Below are the code and all the weights of a small trained network. Each question names an input and a target symbol and asks about switching units off, where a switched-off unit gives its printed mean instead of its output.

import numpy as np


def w(rows, s, z=0):
    codes = np.array(rows[::2]) - 128.0
    scale = np.full(codes.shape[1], s)
    scale[-1] = z or s
    return codes * scale


def norm(h):
    return h / np.sqrt((h * h).mean(-1, keepdims=True) + 1e-5)


def f(y):
    return np.maximum(y, 0)


def softmax(a):
    e = np.exp(a - a.max(-1, keepdims=True))
    return e / e.sum(-1, keepdims=True)


def log_softmax(a):
    a = a - a.max(-1, keepdims=True)
    return a - np.log(np.exp(a).sum(-1, keepdims=True))


def net(x, mask):
    ids = ['ΘΛΠΣΨαγδεζμξτφω'.index(c) for c in x.split()]
    T = len(ids)
    res = E[ids] + P[:T]
    r = norm(res)
    for j in range(3):
        rows = slice(2 * j, 2 * j + 2)
        q, k, v = (r @ M[0][rows].T for M in (Q, K, V))
        z = softmax(np.where(np.tri(T) > 0, q @ k.T / 2**0.5, -1e9)) @ v
        o = O[0][rows]
        res = res + np.where(mask[j], z, o[:, -1]) @ o[:, :-1]
    y = f(norm(res) @ A[0][:, :-1].T + A[0][:, -1])
    res = res + np.where(mask[3:15], y, B[0][:, -1]) @ B[0][:, :-1]
    return log_softmax(norm(res)[-1] @ U[:, :-1].T + U[:, -1])


Q, K, V, O, A, B = {}, {}, {}, {}, {}, {}
E = w([
[103,37,125,144,64],'Θ',
[148,29,124,137,132],'Λ',
[165,155,149,160,1],'Π',
[58,99,169,180,52],'Σ',
[171,111,205,137,151],'Ψ',
[160,95,102,192,223],'α',
[212,135,134,210,152],'γ',
[150,240,178,68,96],'δ',
[180,151,91,185,87],'ε',
[222,115,117,137,119],'ζ',
[216,161,146,202,231],'μ',
[36,65,165,116,174],'ξ',
[186,67,163,132,132],'τ',
[82,78,178,150,29],'φ',
[204,168,79,235,197],'ω',
],0.0094)
P = w([
[173,149,112,254,155],'0',
[131,136,67,76,148],'1',
[170,66,201,210,164],'2',
[128,134,69,74,150],'3',
[158,57,220,188,155],'4',
[128,133,72,74,152],'5',
],0.0078)
Q[0] = w([
[35,64,157,120,203],'H1',
[68,139,166,168,4],'H1',
[58,151,115,78,174],'H2',
[71,166,109,197,181],'H2',
[58,142,81,124,51],'H3',
[122,112,195,210,118],'H3',
],0.023)
K[0] = w([
[54,35,125,120,161],'H1',
[63,149,139,154,6],'H1',
[58,158,149,131,160],'H2',
[109,153,95,186,166],'H2',
[60,149,120,120,64],'H3',
[159,125,192,195,124],'H3',
],0.026)
V[0] = w([
[66,72,195,197,137],'H1',
[171,164,93,125,133],'H1',
[185,99,125,149,85],'H2',
[255,60,137,164,56],'H2',
[169,95,203,222,144],'H3',
[120,144,93,114,120],'H3',
],0.0084)
O[0] = w([
[238,134,129,230,140,141],'H1',
[76,103,148,92,111,140],'H1',
[170,136,147,174,137,185],'H2',
[228,136,166,254,152,253],'H2',
[199,124,235,219,138,233],'H3',
[109,137,93,97,134,105],'H3',
],0.0057,0.0073)
A[0] = w([
[173,193,105,71,138,128],'N1',
[123,185,82,137,167,133],'N2',
[2,139,133,203,113,100],'N3',
[127,97,182,102,204,49],'N4',
[100,168,221,66,160,160],'N5',
[150,189,158,122,82,27],'N6',
[62,158,159,80,129,3],'N7',
[149,108,120,148,44,89],'N8',
[78,51,187,143,71,30],'N9',
[117,139,78,142,75,111],'N10',
[161,106,116,83,180,63],'N11',
[110,47,126,112,125,58],'N12',
],0.013,0.0034)
B[0] = w([
[174,225,147,162,94,231],'N1',
[48,125,125,174,147,208],'N2',
[189,193,8,149,223,164],'N3',
[71,119,156,51,45,251],'N4',
[152,72,146,252,173,201],'N5',
[236,102,132,146,129,151],'N6',
[63,65,200,184,101,175],'N7',
[70,132,136,56,150,251],'N8',
[19,145,89,53,92,158],'N9',
[161,102,129,159,57,223],'N10',
[161,159,129,32,177,241],'N11',
[172,84,125,197,169,194],'N12',
],0.015,0.0024)
U = w([
[210,131,163,212,150,162],'Θ',
[118,57,238,111,97,124],'Λ',
[35,140,174,157,70,127],'Π',
[63,64,88,152,202,143],'Σ',
[197,137,117,86,13,116],'Ψ',
[200,247,116,75,153,120],'α',
[226,81,83,74,218,21],'γ',
[170,16,54,136,57,43],'δ',
[97,109,109,75,50,254],'ε',
[106,190,83,189,24,90],'ζ',
[158,161,9,145,132,154],'μ',
[96,151,132,56,178,233],'ξ',
[84,211,209,103,182,57],'τ',
[80,236,108,179,189,17],'φ',
[179,104,172,16,124,139],'ω',
],0.014,0.0043)

Each question gives the input, a string of symbols that net reads in full, and the target symbol t.
The units are the heads (2 rows each of Q, K, V and O) and the neurons (one row each of A and B). Each row of codes is followed by its name. A weight is (code - 128) times the scale printed after its matrix; where a second scale follows, it is the last column's (O, A, B and U).
mask holds one flag per unit, heads first, then neurons. A switched-off unit (its flag False) gives its mean, the last column of its rows in O or B, instead of its output. The means were averaged over made-up inputs and are rounded, as every weight is.
A unit's drop is (log p(t) with every unit on - log p(t) with that unit switched off) / (log p(t) with every unit on - log p(t) with every unit switched off).
The circuit of an input: a set's keep is (log p(t) with only the set's units on - log p(t) with every unit switched off) / (log p(t) with every unit on - log p(t) with every unit switched off). Starting from the 12 units with the biggest drops (on a tie, the unit counted first), units are removed one at a time, each time the one whose removal leaves the highest keep (on an exact tie, the one counted first), for as long as the keep stays at least 0.8.
circuit, biggest first: the units of the circuit, biggest drop first
unit that matters most: the unit with the biggest drop
k most important neurons: the k neurons with the biggest drops, biggest first
heads that matter: for each layer, one digit per head in row order, 1 if its drop is at least 0.15 and else 0, layers parted by /
drop when u is switched off: that unit's drop, to one decimal
input ε γ ξ φ, target ε: unit that matters most : N8
input φ ξ ξ α ξ, target Π: heads that matter : 010
input ξ ζ ξ Θ ε ζ, target α: heads that matter : 011
input δ ζ Λ Θ, target δ: heads that matter : 001
input ζ Λ Λ, target Λ: circuit, biggest first : N9, N4
input Σ δ τ Σ Ψ Ψ, target Λ: heads that matter : 000
input Ψ δ Λ ε γ τ, target ω: circuit, biggest first : H3, N4, N11
input ε ω Ψ δ, target Π: circuit, biggest first : N7, H1
input Π τ τ, target Λ: circuit, biggest first : H1, N9
input Θ Λ τ Λ ξ ε, target ζ: heads that matter : 001
input ε ζ Λ ε, target ζ: 2 most important neurons : N10, N2
input Λ Π Π, target Λ: 2 most important neurons : N9, N8
input ζ γ ε Π, target Ψ: circuit, biggest first : N10, H3, N6, N8
input Λ τ ξ α Θ Θ, target δ: circuit, biggest first : H3
input γ γ ξ Σ Θ δ, target Π: heads that matter : 111
input γ φ Θ ζ ζ, target Λ: 2 most important neurons : N9, N4
input γ Λ ζ ε Π Π, target Ψ: drop when N6 is switched off : 0.4
input ξ μ ξ ξ ω Λ, target γ: drop when H3 is switched off : 0.8
input Λ ζ ω δ ζ, target Λ: drop when N9 is switched off : 0.2
input Θ Θ Λ τ γ Λ, target γ: drop when H3 is switched off : 0.9
